Each row has a name. After each piece below comes the name of the row it's from, unless a question asks for something else. Each question is about the rows just above it.

[ 41   5  -4  74  -1  -5   8  -7 -31  11  -7   9  -9   2   1 -44  15  59
 -40 -28  31  -1   8  26   5  -6   3   6  -5  -6 -29   0  76  -7   9  -2
  13 -17  20   5 -86  -6  -5  -9] -> (92)
[ -9   9  -6   1  -2 -31 -28  -6  -9  11 -44  -7   8  13  -1   5  -7   5
  -1  -4  59 -40  -5  26 -29  -5  -6  -5   9   5 -86   6  74  41 -17  76
  31  15  -6   0   3   2  20   8] -> (122)
[  5  59  -7 -28  74 -31 -17   8  11  20   5  -6   5 -44  -1   8 -29  15
  -6   0   9  -2  76  -5  -4  31  41  -7  13  -1   8  -5  26  -6  -9   6
  -5 -40   3   1  -9   2  -6 -86] -> (113)
Which row holds these entries in another order? [-31   8   9   1  15   2 -29   6 -44  -6  26  74   3   0  -7  -6  11  -5
 -17  -2  -5   8  -9  20  -4  -6   8  -7  13  -1   5  -9 -40  59   5 -28
   5  -5  -6  -1  76 -86  31  41] | (113)
Which row holds these entries in another order? [ 26 -29  -5  -6  -5   9   5 -86   6  74  41 -17  76  31  15  -6   0   3
   2  20   8  -9   9  -6   1  -2 -31 -28  -6  -9  11 -44  -7   8  13  -1
   5  -7   5  -1  -4  59 -40  -5] | (122)
[  6  -5  -2   3   0 -28   5 -86 -40   8  -7  -6   5  31  74  -1  -7 -31
 -17   9  76  11  26  -6   9   5   2  -9  15  59  20   1  -6  -5 -29  -1
 -44  13  -6   8  -4  -9  -5  41] is which row reordered? | (122)
Which row holds these entries in another order? [ -1 -44  -5  13  -7  -4   5 -40  -5   2  -6  31  -1   3   0  74   8  41
  59   6   1   5  -6  -2   9  -9   5  -7  -6 -29 -17  76  20  15   9  11
 -31  -9 -86  26   8  -5 -28  -6] | (122)

[-2 -6  4  9 -9] : (63)
[-32  66  34  76 -20] : (99)
[ 66  34  76 -31 -20] : (14)
[ 4 -6 -9  8 -2] : (62)
Which row holds these entries in another order? [-20  76  34  66 -32] | (99)
Which row holds these entries in another order? [-2  8 -9 -6  4] | (62)
Put [-9  9  4 -6 -2] back in order: which row is it? | (63)
[ 34 -20  76  66 -31] is which row reordered? | (14)
[ 4  9 -9 -2 -6] is which row reordered? | (63)
Put [-31 -20  34  66  76] back in order: which row is it? | (14)
[-31 -20  66  34  76] is which row reordered? | (14)

[ 19 -11 -26  19  27 -23  39  40  13 -73  50  14 -83 -77  28  34 -86 -12
 -41 -37]  (116)
[-46  76  21 -32 -48  18 -17  76 -69 -22 -23  61 -48  55  30  34   6  52
  11  35]  (5)
[ 39  34  14  50 -23 -11 -76  19 -86 -73 -26 -12 -41 -37  28  27  13 -83
  19  40]  (101)
[ 78  68  25  -6   0 -30  56  80 -58 -71  50  63 -38  84 -13  62  63 -26
  34  10]  (32)
[-86  40 -37  50  28 -77 -11  27  34  13 -12 -41 -83  14  39  19  19 -72
 -26 -23]  (60)
[-86 -83 -77 -72 -41 -37 -26 -23 -12 -11  13  14  19  19  27  28  34  39
  40  50] is which row reordered? | (60)
[-37 -41 -12 -86  34  28 -77 -83  14  50 -73  13  40  39 -23  27  19 -26
 -11  19] is which row reordered? | (116)

[  9 -11 -10  -2 -10  16] : (153)
[-4  2  6 -7  6  4] : (82)
[ 5 -8 -7 -1 -6  8] : (52)
[-4  6  6  2  4 -6] : (126)
[-10 -11  -1 -10  16   9] : (77)
[ -8  10  13   4  11 -18] : (178)
[-10   9 -10 -12  16  -2] : (127)
[-44  52  74  31  70 -93] : (159)
[ 12  10  -8 -17  11   4] : (78)
[-18  -8   4  10  11  13] is which row reordered? | (178)
Put [  9 -10 -11  -1 -10  16] back in order: which row is it? | (77)
Put [ -2 -10  16   9 -11 -10] back in order: which row is it? | (153)
[-11 -10 -10  -2   9  16] is which row reordered? | (153)
Which row holds these entries in another order? [ 2  4 -6 -4  6  6] | (126)

[-17  -2 -29 -23   4]  (72)
[ 69 -18  75  69  -4]  (168)
[  0 -15 -19  -9   4]  (118)
[ 23 -12   2  11   9]  (18)
[-7  2  2 -2 -5]  (83)
[-11   9 -44  30   9]  (110)
[-18   5 -20 -17   1]  (121)
[ 0 -4 -4 -2  3]  (47)
[ 30 -45 -11   9   9]  (143)
[-17  -2 -29 -13  10]  (195)
[-4 -4 -2  0  3] is which row reordered? | (47)
Which row holds these entries in another order? [  9   9 -11 -45  30] | (143)

[-29  61 -75  12] : (42)
[-17   1  12  21] : (38)
[ 20   1 -17  12] : (69)
[  8  16  79 -56] : (124)
Which row holds these entries in another order? [-56   8  16  79] | (124)
[-17   1  12  20] is which row reordered? | (69)

